Here is a tiny trained network, its code and every weight. The questions are about switching its units off for an input and a target symbol, where a switched-off unit gives its printed mean instead of its output.

import numpy as np


def w(rows, s, z=0):
    codes = np.array(rows[::2]) - 128.0
    scale = np.full(codes.shape[1], s)
    scale[-1] = z or s
    return codes * scale


def f(y):
    return y / 2 * (1 + np.tanh(0.7978845608 * (y + 0.044715 * y**3)))


def softmax(a):
    e = np.exp(a - a.max(-1, keepdims=True))
    return e / e.sum(-1, keepdims=True)


def log_softmax(a):
    a = a - a.max(-1, keepdims=True)
    return a - np.log(np.exp(a).sum(-1, keepdims=True))


def net(x, mask):
    ids = ['ΘΞΠΨΩαβδεζηλστ'.index(c) for c in x.split()]
    T = len(ids)
    res = E[ids] + P[:T]
    u = 0
    for l in range(2):
        r = res
        for j in range(2):
            rows = slice(2 * j, 2 * j + 2)
            q, k, v = (r @ M[l][rows].T for M in (Q, K, V))
            z = softmax(np.where(np.tri(T) > 0, q @ k.T / 2**0.5, -1e9)) @ v
            o = O[l][rows]
            res = res + np.where(mask[u + j], z, o[:, -1]) @ o[:, :-1]
        u += 2
        y = f(res @ A[l][:, :-1].T + A[l][:, -1])
        res = res + np.where(mask[u : u + 8], y, B[l][:, -1]) @ B[l][:, :-1]
        u += 8
    return log_softmax(res[-1] @ U[:, :-1].T + U[:, -1])


Q, K, V, O, A, B = {}, {}, {}, {}, {}, {}
E = w([
[171,150,140,234,188,144,117,95,114,130,136],'Θ',
[90,122,189,151,79,210,137,50,45,123,137],'Ξ',
[103,134,212,92,169,119,112,65,188,118,136],'Π',
[147,180,227,158,145,119,102,156,116,113,126],'Ψ',
[204,4,111,119,105,114,86,193,145,186,139],'Ω',
[137,73,99,44,50,105,71,115,76,58,202],'α',
[110,212,56,97,123,80,138,185,108,178,105],'β',
[69,87,148,148,211,181,68,95,144,108,122],'δ',
[214,171,195,203,179,181,105,143,127,50,158],'ε',
[106,101,80,180,161,231,207,50,183,126,91],'ζ',
[95,129,120,217,144,59,66,123,113,110,99],'η',
[92,104,78,216,45,177,164,243,133,78,16],'λ',
[176,135,133,78,181,159,170,156,23,150,156],'σ',
[189,189,116,123,118,85,229,107,94,74,134],'τ',
],0.012)
P = w([
[52,44,119,208,78,97,198,178,154,209,255],'0',
[150,93,200,96,140,114,161,69,140,173,126],'1',
[137,97,159,91,144,147,122,88,147,152,120],'2',
[153,101,143,92,146,163,112,80,146,127,117],'3',
[141,91,134,83,150,181,92,79,145,117,116],'4',
[174,70,168,89,179,197,120,46,159,109,101],'5',
[166,91,138,100,172,198,86,54,143,94,99],'6',
[146,83,128,94,175,205,69,51,139,89,87],'7',
[158,65,118,103,182,218,67,49,148,67,83],'8',
],0.0054)
Q[0] = w([
[188,63,65,64,131,114,168,122,20,104,154],'0.h1',
[115,128,53,137,5,164,201,91,185,72,101],'0.h1',
[133,118,229,211,131,81,47,138,191,130,92],'0.h2',
[120,174,150,206,197,90,159,103,196,89,138],'0.h2',
],0.02)
K[0] = w([
[184,172,89,53,145,120,150,118,42,141,90],'0.h1',
[163,124,116,140,92,138,68,40,177,56,1],'0.h1',
[97,76,182,182,110,117,141,188,154,138,228],'0.h2',
[84,146,114,152,162,121,223,140,180,84,172],'0.h2',
],0.021)
V[0] = w([
[84,74,150,153,188,182,145,80,109,21,71],'0.h1',
[41,180,215,2,103,174,186,153,252,157,155],'0.h1',
[29,69,215,66,123,94,100,252,126,107,36],'0.h2',
[18,136,138,111,143,97,15,57,104,200,182],'0.h2',
],0.0095)
O[0] = w([
[123,131,152,100,69,182,196,208,205,194,128,185],'0.h1',
[138,186,117,125,50,151,40,8,165,132,238,2],'0.h1',
[241,47,223,128,94,92,130,59,18,189,151,94],'0.h2',
[170,132,196,148,143,166,254,61,107,63,118,158],'0.h2',
],0.005,0.0031)
A[0] = w([
[231,139,64,128,141,78,140,157,169,117,151,46],'0.n1',
[117,183,97,74,104,67,252,171,96,204,172,98],'0.n2',
[172,120,175,95,196,102,64,162,157,172,98,63],'0.n3',
[154,163,110,111,194,165,118,114,81,98,113,144],'0.n4',
[99,131,128,89,72,102,145,183,121,59,167,48],'0.n5',
[152,108,90,61,102,171,169,145,145,148,117,7],'0.n6',
[126,161,195,59,141,115,125,98,166,135,135,62],'0.n7',
[75,119,146,113,158,121,62,149,103,84,145,205],'0.n8',
],0.011,0.0019)
B[0] = w([
[130,168,92,178,134,192,61,98,43,181,115,142],'0.n1',
[27,86,93,84,135,110,74,227,54,2,158,175],'0.n2',
[108,156,17,220,100,128,56,149,41,163,103,251],'0.n3',
[99,120,116,97,142,55,201,99,165,185,102,252],'0.n4',
[202,103,92,204,95,195,115,86,115,53,94,143],'0.n5',
[165,121,154,83,124,19,75,82,69,108,161,201],'0.n6',
[105,58,60,192,169,93,115,107,133,116,102,166],'0.n7',
[240,155,134,185,182,133,202,80,165,148,162,217],'0.n8',
],0.0078,0.0035)
Q[1] = w([
[104,151,79,32,45,183,183,91,69,183,139],'1.h1',
[153,109,24,57,64,135,140,167,103,106,119],'1.h1',
[148,179,217,194,249,33,103,144,170,106,159],'1.h2',
[164,167,71,49,94,122,150,108,160,212,148],'1.h2',
],0.014)
K[1] = w([
[126,193,154,59,149,173,107,76,105,177,58],'1.h1',
[184,136,111,57,111,94,89,118,130,90,39],'1.h1',
[120,118,92,187,119,85,202,164,133,128,250],'1.h2',
[157,128,114,44,151,91,114,133,155,171,107],'1.h2',
],0.017)
V[1] = w([
[173,172,210,91,181,252,128,187,71,180,188],'1.h1',
[134,40,35,76,222,164,180,121,192,201,128],'1.h1',
[87,159,228,149,142,17,79,156,160,139,148],'1.h2',
[205,108,192,230,150,203,67,139,189,88,110],'1.h2',
],0.012)
O[1] = w([
[91,246,161,219,170,216,77,106,133,132,132,2],'1.h1',
[168,155,3,125,48,243,185,86,86,40,106,90],'1.h1',
[150,68,156,109,201,217,49,161,124,57,68,50],'1.h2',
[82,119,196,153,179,177,168,202,59,141,244,166],'1.h2',
],0.0055,0.0038)
A[1] = w([
[132,90,148,17,71,134,105,48,46,72,210,138],'1.n1',
[99,119,152,105,2,130,143,177,100,132,133,19],'1.n2',
[155,161,85,87,36,183,145,91,231,160,70,3],'1.n3',
[110,147,171,198,106,182,190,45,253,118,46,234],'1.n4',
[125,206,30,136,151,75,188,122,107,96,101,185],'1.n5',
[87,136,205,171,59,184,167,34,31,65,140,140],'1.n6',
[115,120,34,122,73,188,157,128,94,80,152,154],'1.n7',
[132,131,177,84,150,69,75,45,52,115,176,40],'1.n8',
],0.0086,0.0015)
B[1] = w([
[150,145,112,229,137,95,112,186,136,42,181,202],'1.n1',
[158,121,150,143,203,154,125,94,121,86,80,173],'1.n2',
[144,82,168,183,142,244,184,121,153,180,130,213],'1.n3',
[142,177,163,126,42,84,91,208,84,115,122,247],'1.n4',
[136,145,88,86,187,184,111,111,152,96,113,254],'1.n5',
[57,67,67,112,138,130,122,44,168,119,99,210],'1.n6',
[130,125,194,69,100,62,103,144,130,183,153,224],'1.n7',
[163,168,137,19,107,168,135,129,116,139,147,203],'1.n8',
],0.011,0.0076)
U = w([
[48,164,39,32,135,134,104,253,99,71,116,182],'Θ',
[139,104,46,125,168,178,140,45,119,124,99,101],'Ξ',
[122,83,104,115,92,169,133,160,190,154,135,179],'Π',
[106,155,130,95,129,79,195,102,132,163,162,101],'Ψ',
[148,139,113,202,112,157,55,123,131,87,75,53],'Ω',
[146,74,63,159,86,124,62,139,49,193,149,177],'α',
[164,131,152,94,101,88,90,82,130,108,91,3],'β',
[115,110,198,120,176,169,25,95,117,111,147,13],'δ',
[95,179,156,166,102,68,98,175,149,121,126,92],'ε',
[161,102,103,172,102,121,113,105,143,57,182,160],'ζ',
[32,110,135,122,60,146,104,70,94,100,97,222],'η',
[118,130,84,178,168,62,97,130,239,171,114,92],'λ',
[119,48,164,165,162,103,173,159,87,90,32,233],'σ',
[74,143,81,201,175,159,122,167,124,131,151,83],'τ',
],0.0045,0.0024)

Each question gives the input, a string of symbols that net reads in full, and the target symbol t.
The units are the heads (2 rows each of Q, K, V and O) and the neurons (one row each of A and B). Each row of codes is followed by its name. A weight is (code - 128) times the scale printed after its matrix; where a second scale follows, it is the last column's (O, A, B and U).
mask holds one flag per unit, layer by layer, with each layer's heads first. A switched-off unit (its flag False) gives its mean, the last column of its rows in O or B, instead of its output. The means were averaged over made-up inputs and are rounded, as every weight is.
A unit's drop is (log p(t) with every unit on - log p(t) with that unit switched off) / (log p(t) with every unit on - log p(t) with every unit switched off).
The circuit of an input: a set's keep is (log p(t) with only the set's units on - log p(t) with every unit switched off) / (log p(t) with every unit on - log p(t) with every unit switched off). Starting from the 12 units with the biggest drops (on a tie, the unit counted first), units are removed one at a time, each time the one whose removal leaves the highest keep (on an exact tie, the one counted first), for as long as the keep stays at least 0.8.
circuit, biggest first: the units of the circuit, biggest drop first
top k neurons: the k neurons with the biggest drops, biggest first
k most important neurons of layer l: the k neurons of layer l with the biggest drops, biggest first
drop of u: that unit's drop, to one decimal
input Ω Ψ Ψ τ β η, target Ξ: circuit, biggest first => (1.h1, 1.n5, 1.n4)
input λ α Ω Ω Π Ω, target α: most important neuron of layer 1 => (1.n5)
input Π Ψ η σ β τ, target Θ: top 2 neurons => (0.n2, 1.n3)
input Ξ Ψ σ, target Θ: circuit, biggest first => (0.n2, 1.n3)
input Ω α ε, target Ξ: circuit, biggest first => (1.h1, 1.n5, 1.n6)
input ε Θ ζ ε τ λ, target σ: circuit, biggest first => (1.n2, 0.h1, 1.h1, 0.n6)
input τ Ψ Ξ σ η, target λ: circuit, biggest first => (0.h2, 0.n2, 0.n8, 1.h2)
input τ τ σ Ω Ψ Π, target λ: top 2 neurons => (0.n2, 0.n5)
input σ Ψ σ σ η, target Ω: top 2 neurons => (1.n4, 0.n2)
input ζ Ψ Ω δ ζ ζ, target Π: circuit, biggest first => (1.n3, 1.h1, 1.n7, 0.h1)
input τ Ψ σ ζ σ, target Ξ: top 2 neurons => (0.n4, 1.n5)
input λ η β η σ ε Ψ ε ε, target α: circuit, biggest first => (0.h2, 0.n3)
input ε β σ β ζ, target Π: circuit, biggest first => (1.n3, 1.h2, 0.h1)
input Π λ τ δ ε Ψ, target ζ: top 2 neurons => (0.n7, 1.n1)
input δ σ λ σ η σ λ σ, target Π: top 2 neurons => (1.n3, 0.n4)
input τ σ ε Ξ λ Ω α τ η, target λ: top 3 neurons => (0.n2, 0.n5, 0.n8)
input ε η λ Ψ α Θ Ω σ Θ, target τ: top neuron => (0.n4)
input σ δ η Ω η δ, target Ω: top 3 neurons => (1.n4, 0.n2, 1.n3)
input ζ Θ δ, target Π: top 3 neurons => (1.n3, 0.n8, 1.n7)
input σ η ζ η σ, target Ξ: top 3 neurons => (1.n5, 1.n3, 0.n4)
input Θ α λ η δ β Ξ η, target Θ: top neuron => (1.n5)
input Θ η β Π β ζ Θ δ, target Θ: 2 most important neurons of layer 1 => (1.n4, 1.n5)
input η α λ Ψ σ α, target ζ: top 2 neurons => (1.n1, 0.n5)
input α τ β τ Θ ε η Π Ξ, target η: 2 most important neurons of layer 1 => (1.n6, 1.n4)
input α Ξ ε σ η Θ β, target Θ: drop of 1.n5 => 0.2
input Ξ λ η Ψ δ λ λ Ψ λ, target σ: drop of 0.h1 => 0.2
